Below are the code and all the weights of a small trained network. Each question names an input and a target symbol and asks about switching units off, where a switched-off unit gives its printed mean instead of its output.

import numpy as np


def w(rows, s, z=0):
    codes = np.array(rows[::2]) - 128.0
    scale = np.full(codes.shape[1], s)
    scale[-1] = z or s
    return codes * scale


def f(y):
    return np.maximum(y, 0)


def softmax(a):
    e = np.exp(a - a.max(-1, keepdims=True))
    return e / e.sum(-1, keepdims=True)


def log_softmax(a):
    a = a - a.max(-1, keepdims=True)
    return a - np.log(np.exp(a).sum(-1, keepdims=True))


def net(x, mask):
    ids = ['βδεζηθτψω'.index(c) for c in x.split()]
    T = len(ids)
    res = E[ids] + P[:T]
    q, k, v = (res @ M[0].T for M in (Q, K, V))
    z = softmax(np.where(np.tri(T) > 0, q @ k.T / 4**0.5, -1e9)) @ v
    res = res + np.where(mask[0], z, O[0][:, -1]) @ O[0][:, :-1]
    y = f(res @ A[0][:, :-1].T + A[0][:, -1])
    res = res + np.where(mask[1:13], y, B[0][:, -1]) @ B[0][:, :-1]
    return log_softmax(res[-1] @ U[:, :-1].T + U[:, -1])


Q, K, V, O, A, B = {}, {}, {}, {}, {}, {}
E = w([
[188,80,204],'β',
[220,193,180],'δ',
[193,90,96],'ε',
[166,183,123],'ζ',
[63,179,206],'η',
[94,121,98],'θ',
[250,225,140],'τ',
[97,212,172],'ψ',
[27,160,154],'ω',
],0.018)
P = w([
[63,161,140],'0',
[86,163,123],'1',
[154,149,107],'2',
[195,126,102],'3',
[210,112,98],'4',
[220,98,102],'5',
[229,95,94],'6',
[235,91,93],'7',
[244,76,98],'8',
[255,76,86],'9',
[247,66,90],'10',
],0.0053)
Q[0] = w([
[68,105,247],'H1',
[78,47,212],'H1',
[87,58,236],'H1',
[199,45,164],'H1',
],0.014)
K[0] = w([
[70,218,18],'H1',
[46,148,16],'H1',
[62,159,3],'H1',
[152,18,62],'H1',
],0.013)
V[0] = w([
[102,227,2],'H1',
[58,117,123],'H1',
[185,158,101],'H1',
[141,64,151],'H1',
],0.0049)
O[0] = w([
[156,186,2,7],'H1',
[179,62,90,47],'H1',
[86,199,131,167],'H1',
[97,64,171,121],'H1',
],0.006,0.0014)
A[0] = w([
[146,90,98,57],'N1',
[22,227,57,192],'N2',
[1,186,206,11],'N3',
[149,88,76,254],'N4',
[82,40,139,122],'N5',
[111,22,23,96],'N6',
[82,208,232,43],'N7',
[4,132,47,28],'N8',
[95,144,120,138],'N9',
[6,91,15,170],'N10',
[171,31,144,35],'N11',
[42,29,54,64],'N12',
],0.0097,0.0062)
B[0] = w([
[115,129,140,129],'N1',
[165,132,215,253],'N2',
[60,74,90,160],'N3',
[127,88,160,224],'N4',
[129,169,126,160],'N5',
[175,80,150,161],'N6',
[42,144,49,165],'N7',
[215,45,95,164],'N8',
[101,126,142,154],'N9',
[117,185,1,238],'N10',
[94,193,69,148],'N11',
[161,144,197,161],'N12',
],0.031,0.0072)
U = w([
[90,113,111,217],'β',
[81,196,48,106],'δ',
[107,2,152,112],'ε',
[124,113,170,177],'ζ',
[60,64,112,87],'η',
[188,120,84,131],'θ',
[155,243,100,1],'τ',
[72,123,150,115],'ψ',
[102,60,40,156],'ω',
],0.008,0.0077)

Each question gives the input, a string of symbols that net reads in full, and the target symbol t.
The units are the heads (4 rows each of Q, K, V and O) and the neurons (one row each of A and B). Each row of codes is followed by its name. A weight is (code - 128) times the scale printed after its matrix; where a second scale follows, it is the last column's (O, A, B and U).
mask holds one flag per unit, heads first, then neurons. A switched-off unit (its flag False) gives its mean, the last column of its rows in O or B, instead of its output. The means were averaged over made-up inputs and are rounded, as every weight is.
A unit's drop is (log p(t) with every unit on - log p(t) with that unit switched off) / (log p(t) with every unit on - log p(t) with every unit switched off).
The circuit of an input: a set's keep is (log p(t) with only the set's units on - log p(t) with every unit switched off) / (log p(t) with every unit on - log p(t) with every unit switched off). Starting from the 12 units with the biggest drops (on a tie, the unit counted first), units are removed one at a time, each time the one whose removal leaves the highest keep (on an exact tie, the one counted first), for as long as the keep stays at least 0.8.
circuit, biggest first: the units of the circuit, biggest drop first
top k neurons: the k neurons with the biggest drops, biggest first
drop of u: that unit's drop, to one decimal
input θ θ ψ δ ζ ζ, target ζ: circuit, biggest first => N10
input ω θ ω θ θ δ, target δ: circuit, biggest first => H1, N7
input τ ε θ ζ, target ζ: circuit, biggest first => N10, H1, N2
input δ η θ θ ω θ θ ε, target ε: top 3 neurons => N10, N4, N6
input θ τ θ θ θ, target θ: top 3 neurons => N10, N2, N8
input β ζ τ, target δ: top 3 neurons => N2, N7, N4
input θ θ ω, target ω: top 3 neurons => N10, N8, N3
input τ β β ζ ω θ ψ, target ψ: top 4 neurons => N10, N2, N7, N8
input ψ θ η, target η: drop of N7 => 0.5
input ψ ω δ ε, target ε: drop of N4 => 0.3
input θ ζ θ β θ θ ψ ζ β δ δ, target δ: drop of H1 => 1.3
